[ 129  269 -138  272  500 -137 -254   36 -290    6 -437 -586 -217  428
  187 -404  137  274  690   95  270   95  461 -309 -446   78 -137  -44
  -73 -273  333  -38 -349    7   47 -165  377 -245] : J_729
[ 328   -7 -299   48  350 -114 -263  205  595   38  -16 -224  319 -290
 -185  149 -339   64 -147 -229 -140   69 -245  256 -281 -667  313  139
 -540  422 -290  100  573   14   61   81  -43  213] : J_656
[ 241  -13 -225 -286  505 -320 -458   47  191 -313    5 -254  -58  -19
  311  281 -285 -274  394  581  298   88 -461 -168   85 -191  138   27
  -86  581   23  240  396  160  314 -153   59  -39] : J_187
[ 133 -309  308  103  157 -456  238  215  448 -318   60  -56  366  -90
  -99  249  -76  -12 -397 -384  -10 -132  -76 -223   21 -212   21  145
  136   55  101   69  -86 -241  -77 -129 -101  362] : J_631
[ -49  149  -37  135  307  -17 -251 -119   13   97 -204 -616 -109  183
  195 -322  403  213  454  455 -104   70  420 -159 -595  237 -258   14
 -128 -137  195 -141   -6  215  126  307  246 -153] : J_187
[  43   95 -224  309  232 -113 -285  -93 -255  141 -277 -550 -170  200
  313 -455  235  117  559  313  -84  234  245 -204 -495   34 -176   -3
   32 -232  163  -15 -347  141  185   58  331 -225] : J_414
[ 358  386 -187   40   32  -81 -379  157    3  190  209 -656   30 -309
  144  246 -218 -146  -45  -42   -1   66 -576  240  248 -397  236  258
 -326  682 -289   -9  497  225  181  134 -188  300] : J_729
[  49  -50   43  563  356 -167 -359   67  -30 -246 -334 -401  -82  378
  462 -546   87  203  599  272  301   91  371  -85 -675  140 -257  -40
 -128 -395  127 -294  -65   91  138  -97  320 -253] : J_414
[ 243  126 -121  172  442  -91 -285  -15 -215  -79 -361 -589  -85  155
  111 -351  186  331  369   85   96   94  331 -167 -546   67 -133  -13
 -108  -31  113 -150  -84  172   61  149  365  -94] : J_187
[ 107  104  125  245  413    4 -383   14  144   10 -245 -446 -170  420
  154 -358  301   -3  591  646  -24  108  307 -321 -648  546 -124  127
   43 -197  175 -252  125  222  159  248  351 -252] : J_414
[ 285 -123 -392  585  398   71 -212  130 -225  141 -266 -316 -240  257
  204 -522  173   -3  576  293   69  274  317   12 -274  -35 -400   48
  -90 -394   62 -169  -94  109   64  -95  354 -161] : J_414
[-179  190  -85  106  184  -94 -472 -120   11    9 -200 -475  -79  315
  423 -245  224   53  557  384   92   89  444 -232 -478   64 -104 -105
 -139  -88  335  -25 -174  220  243    9  189 -328] : J_414
[ 176  110   74  -68  301 -246 -406  139  315 -363   10 -196  142  -28
  537  347 -372 -256  218  123  574  -13 -525 -105  208   38  134  -68
 -320  503  -41  360  345   15  217 -329 -129 -123] : J_414
[ -13  191  -12  293  282  -18 -461  -42 -189 -103 -297 -695 -340  311
  194 -476   78  121  692  434  173   30  489 -239 -479  137 -266  -71
 -126 -306  227 -244 -279  109  161   45  437 -165] : J_651
[ 611  312  163  272  501 -246 -386  362  300 -515   20 -591   82  110
  454   83 -472 -195  205 -100  386  114 -366   -6   -7 -395  292   18
 -452  225 -348 -182   92  -61   54 -249  -82  -20] : J_729
[ 257  -99  345   86   87 -495  152  150  417 -271   21  -85  275 -181
   14  133 -141   79 -337 -357  -66 -145 -220 -248  -84 -289   41   80
  175  -30   13  -30  -44 -142 -129  -63 -273  328] : J_187
[ 159  127   20  196  273  -37 -379  -55 -159  -64 -376 -465  -56  580
  184 -420  305  443  493   29  218  104  601   70 -556   85   17  -57
 -178 -208  102 -208 -132   87    4  -24  314 -203] : J_729
[ 182 -244  412   90   62 -521  114  130  397 -257  115 -122  280  -92
  -12  257  -81   87 -357 -263    7 -193  -58 -217  -30 -167   60  167
   38   97   66  -18  -91 -173  -61 -138 -179  451] : J_656
[ 188  263   32  204  256 -139 -642   93 -189 -185 -249 -516 -212  452
  158 -450  187  205  612  421  205   37  269   -1 -418   41    7  -47
  -98 -155  106  -91   15   96   41   65  301 -100] : J_631
[ 224 -266  231  390  224 -450  180  261  311 -308  129 -176  218 -193
   16  199  -79  -57 -326 -235  -14  -90 -140 -325   81 -207   15  237
  134 -105   92 -153  -67 -172 -115  -89 -113  452] : J_258
[ 178 -338  240  256   69 -454  217  195  471 -185  131   39  301  -88
  -33  250  -74   25 -389 -342  -50 -156 -190 -307 -120 -163  108  154
  176 -139   57    4  -10 -216  -81 -122 -148  386] : J_656
[ -82   19   79  409  390  -63 -311  -23 -228 -234 -376 -351 -115  111
   95 -278  242  470  484  121  379  217  355  -12 -673   41 -111   -8
 -141 -155    5  -64 -240   25  132   38  263  -91] : J_414
[ 195  -65  400  192  145 -462  249   87  424 -243   34 -226  198 -143
  -14  192  -91  139 -271 -372  -29 -212  -72 -355  -85 -102  -23  132
  126   35   72  -65 -104 -159  -56 -124 -181  413] : J_651
[  64 -264  335  298   43 -568  196  235  264 -281   28   49  202 -319
 -154  328  -68   36 -434 -416   29  -95 -200 -229   48 -258  -60  149
  312   54  151  130 -222 -244 -196 -134 -227  454] : J_414
[ 314  104 -188  201  163 -202 -360  165  242  -55  224 -270  -63 -336
  121   69 -483  -41   14  195   43  -35 -469  418   77 -317  162  188
 -479  289 -418   39  636  -17  145    2 -235 -152] : J_414
[ 256 -221  322  198  188 -488  134  220  304 -385   43  -96  155  -94
  -99  295 -147  -45 -341 -241   64 -184 -199 -303   98 -230   70  130
  230   -8   12   24 -110 -197 -103  -97  -93  359] : J_651
[ 675 -189 -248  194  373 -192  -48  339  339   90  123  -62  307 -314
  -49  215 -573    2 -301 -199   37   15 -300  267   27 -373  109  153
 -596  499 -235   72  589  -44 -115   52 -278  -14] : J_258
[ 769  151 -568  362  354 -192 -586  617  231 -239 -157 -487  187  247
  288   50 -199  185  230 -331  287   90 -400  290   18 -656  386 -131
 -384  283 -182  -19  839 -175 -173 -226   50  216] : J_568
[ 236 -279   19  304  158 -429  154  230  420 -149   50  -74  179  -14
 -127  237 -145  -86 -337 -238  -10  -58 -205 -249  100 -185   20  185
  153  -57  110  -28  -30 -271 -103 -202  -47  491] : J_631
[ 317   10  -76  279  586 -152 -393   65 -262  -26 -255 -631   55   95
  276 -434  126  153  493  165  228  125  287 -515 -443  -15 -169   77
 -148 -180  255  -19 -165  135  304 -114  302 -126] : J_258
[ 159 -274   68  162  213 -397  150  269  262 -294   31  -56  222 -135
 -175  293   18    2 -420 -256    4 -121 -195 -398  -24 -284   47  175
  105    7  138  -76 -109 -243 -139  -52 -108  554] : J_187
[ 350 -470  261  349   87 -413  273  177  341 -310   65   17  321 -187
 -110  147  -53   39 -448 -418  -72  -88  -91 -104   56 -235  -94  173
  220 -140  -57  -54  -59 -238 -127  -49  -99  385] : J_631
[  77  106  -37  255  375 -158 -403   57 -336 -179 -344 -398 -113  160
  158 -239  147  106  425  312  279  -19  293 -248 -375  120 -132   56
  -19 -203  305 -104 -186  127   61   77  216 -242] : J_568
[ -72  369  -18  -32  346 -150 -326   -4 -298   16 -167 -644 -128  152
  164 -251  257  491  480  122  217  -51  440 -251 -709  116  -50    6
 -183   37  310  -17  -40  213  335  153  126 -341] : J_631
[ 192 -334  330  256  217 -556  142  391  246 -442  -13  -27  211  -66
 -108  298   33  162 -307 -377  185 -178   -7 -293  -99 -167   26  165
   82  -42  144  -39 -152 -284 -181 -255 -133  447] : J_656
[ 242 -201  424  170  254 -519  223  221  251 -283   82  -40  251  -94
 -148  178 -108  160 -313 -381  133 -159  -89 -234   91 -296   97  215
  167  -74  138  117 -172 -233  -55 -174 -186  386] : J_258
[ 181 -269  102  278  228 -472  192  170  243 -319 -102   16  292 -200
  -62  319  -10  -17 -510 -582   86  -65 -220 -162  -23 -194   24  219
  170   -5  155   -9 -160 -201 -191 -204 -158  355] : J_729
[ 245  208   76  321  358   88 -606 -129 -117 -226 -329 -677  -97  405
  490 -416  263  137  618  350  261  213  509 -111 -426  105 -172 -127
 -330 -415   62 -238 -250   49  233  -22  267 -392] : J_729
[ 134 -222  322  271  218 -508  163  197  327 -332  -20   34  262 -122
 -120  206  -72  155 -411 -421  117 -122  -90 -294  -71 -186   54  157
  145   84   76   -2  -80 -193 -154 -206  -92  489] : J_414
[ 157 -132  411  114  259 -586  152  316  273 -328  -40  -77  271 -271
 -181  308  -55   27 -483 -364   64 -220 -252 -449  -13 -123   21  307
  269  139  198  -26   41 -182  -47 -104 -218  453] : J_414
[ 350 -440  182  309   97 -433  146   74  443 -214   29  112  317 -220
 -128  168 -120  184 -436 -390   11  -93 -168  -21 -181 -215  -24  172
   86   14  -57  -59   81 -143 -131  -51 -142  425] : J_568
[ 161  247  -20  260  474  -86 -366  186 -117 -160 -315 -691   20  354
  219 -301  296  436  402  108  131  -52  494 -391 -674  106    4  -60
 -256 -199  226 -258  162   -1   62  183  321 -239] : J_729
[ 828 -156  -80  340  359 -472 -485  509   48 -341   -6 -128   24   61
  257   99 -432   64  296   17  550   -2 -318  -19   62  -25  203  118
 -304  477 -297  -25  508  154 -274 -389 -161  123] : J_631
[ 416 -264  310  317  227 -514  110  237  307 -345    3  -92  282 -150
  -54  219  -97   14 -427 -288   76 -129 -204 -187   87  -87   17  284
   63   21   32  -99  -90 -186 -192 -158 -186  440] : J_568
[ 117 -241  264  108  151 -531  135  247  346 -239   79  -54  272 -150
 -171  350   19  140 -418 -307    6 -136 -128 -172   18 -251  103  176
  256   47  191  159   -1 -178 -134  -65 -258  329] : J_187
[  42   12 -280  330  412   21 -301  -35 -159  -26 -350 -429 -133  244
  155 -415  292    7  506  387 -135  156  412  -84 -465   -7 -189    5
   34 -285  108 -177    7   78  191  113  455 -377] : J_414
[ 243 -431  354  178  366 -463  216  258  321 -381   23   14  316 -138
 -244  310   14   82 -437 -316  142  -93 -126 -285  151  -75   93  296
  136   45   82  130  -63 -200 -137 -135    5  526] : J_258
[ 215 -262  288  296   97 -426  168  139  293 -292   55  -15  193  -60
 -119  190  -99  176 -230 -246   64 -191  -50  -76  -39 -322  -46   75
  188  -78   83  -39  -17 -315  -63  -78 -206  335] : J_187
[ 138 -230  249  193   82 -431  153  159  415 -132   52    5  358   -8
   -9  176  -47   18 -371 -366  -26  -52 -161 -106  -45 -282  116   61
  194  -33  130  137  -33 -191 -106  -89 -134  321] : J_258
[ 443  270  -81   81  412 -326 -281  312  185 -270  116 -385   97 -333
  174  314 -469  237 -164   54  295  -62 -371  114   48 -350  195  115
 -646  642 -261   -7  658   95  134   60 -237  129] : J_631
[ 384 -341   17  337  265 -495  147  229  301 -298  -15  -66  203 -190
  -17  239  -93  -46 -380 -153  -60  -89 -240 -231  153 -180  -42  195
  164 -133   79    6   27 -241 -105 -129  -42  269] : J_568
[ 899   40  -87  -30  278 -140 -454  -57  186    8 -100 -102   30   29
   96  152 -662 -263  206  187  180  -91 -412  565   97 -185  173  204
 -113  511 -245  -26  742  219  322  107 -175 -394] : J_656
[ 324 -196  313  300  233 -466  184  222  370 -187  -21 -130  219  -60
 -113  189  -80   44 -360 -309   22 -168 -131 -305  -89  -89  -62  173
  184   24   91  -57    7 -175  -82 -150 -128  417] : J_651
[ 277 -323  206  303  139 -462  107  240  399 -357   77   26  256  -55
  -96  248  -81    5 -489 -382   94 -132 -198 -181  -12 -102   89  198
  134  -18   -8 -111   40 -169 -181 -146 -105  477] : J_631
[ -14   35  -85  174  362 -150 -471  -20 -155 -228 -191 -550 -139  282
  433 -496  205  244  604  285  232  252  420  -85 -584  -44 -218 -140
 -221 -181  282  -52 -407  128  114 -163  262 -168] : J_187
[ 322 -246  255  276  164 -467  154  150  361 -271  -44  -19  205 -201
 -206  324  -91   53 -367 -269   12 -118 -310 -144  -68  -73   57  229
  180   84  -12   -4  -44 -221 -166   12 -112  441] : J_568
[ 363 -261  317  291  103 -481  139  206  295 -244  109  -83  301 -102
  -33  237  -75  119 -273 -364   75 -223 -160 -321  -63 -142   64  153
  202   45   39  -23   28 -179  -56 -121 -159  349] : J_568
[ 788 -111 -276  194  103 -225 -252  175  226 -111   27 -137  158  338
  562   93 -636  -14   12 -283  503  157 -593  453  218 -368  412   28
 -414  287 -505 -150  403   86 -124 -242 -187  119] : J_729
[ 253 -246  355  172  201 -483  128  308  244 -292  106  -60  210 -137
 -153  172  -37   87 -411 -254   64 -188 -192 -243    3  -79   32  271
   87    9  149  -31   30 -192  -79  -71 -140  450] : J_258
[ 516   75 -260  -67  316 -536 -367  532  342  -11  314 -677   79 -156
  330  190 -385 -141  183   44  -17  -13 -407  372  295 -766  116   92
 -417  423  -29  444  514  -99  166 -239 -284 -138] : J_656
[ 251 -252  242  224  183 -454  156  141  387 -319  -69  -25  150 -176
 -172  256   -6    8 -364 -361    3 -136 -224 -352   32 -101   20  177
  307  -80   22   15  -79 -139 -201 -116  -59  520] : J_651
[ 333 -369  203  470   87 -437  294  183  251 -181   -3   54  265 -133
 -161   79 -146   65 -417 -632   13  -48 -211 -111  -56 -184   38  183
  213  -42  -51  -69 -203 -226 -225 -262  -15  553] : J_258
[  82  166 -327  201  371  -94 -346   30 -247  128 -204 -497  -78  366
  233 -383  278  285  445  176   79   72  313  -39 -594   49   -9   38
 -154  -14  321 -190  139  143  142   18  237 -136] : J_258
[ 702   34 -226  415  209  -79 -124   85  310  -96   39 -348  302  386
  350  225 -235  278  -59 -536  363   39   15  755  116 -653  275 -114
 -413  252 -424  -52  517  -86  212 -177 -138  -97] : J_631
[ 156 -257  325  263  169 -490  107  252  238 -358   44  -42  304  -94
  -63  219   40  226 -410 -264  108 -117  -46 -226 -138  -90   66  172
  -31  109   71  -89 -100 -222 -183 -177 -157  462] : J_568
[ 165 -303  319  183  134 -406  160  197  243 -324   -7    7  221 -116
 -178  249   66   84 -342 -342   15  -89  -55 -194  -34  -98   50  220
  148   39   19  -33 -113 -162 -193  -91  -72  389] : J_729
[ 558   32 -191  100  435 -253 -543  323  150 -634   99 -365   40  -54
  351  415 -389   33  111   -1  669 -275 -498  -69  205 -130  200  -45
 -397  409  -25   43  797 -188  233 -183   20    1] : J_568
[-115   68  -49   71  369  -90 -496 -197 -278 -102 -312 -505   34  103
  280 -413  330  226  515  551   46   74  466 -195 -429  131 -229   -1
 -125  -86  453   76 -128  151  196  157  302 -263] : J_568
[ 192   48  -59  404  376  -41 -312  -99   56   26 -225 -578  -30  180
  333 -351  140  345  541  143  218   67  239 -274 -626  154 -155   96
  -91 -295  158 -210  128  118  390   99  189 -142] : J_414
[  44   29   12  295  332 -139 -463   41 -100 -195 -244 -627 -243  413
  407 -387  145  100  607  395  312  178  372  -35 -568   78 -231  -70
 -175 -293  193 -159 -366  137  155  -21  266 -236] : J_651
[  98 -298  339   91  149 -444  204  153  350 -326   15   13  341 -297
 -159  252  -35   46 -547 -264 -134 -156 -123 -335  -31 -137   55  270
  100  131  -12  -88   19 -148  -41    7 -115  403] : J_414
[  49   72 -208  289  304 -116 -232 -162 -250   48 -267 -493 -154  206
  172 -284  390  187  339  263   -5  111  391  -79 -457  125 -213   75
   -4 -194  217 -145 -261  162  245   -6  334 -169] : J_568
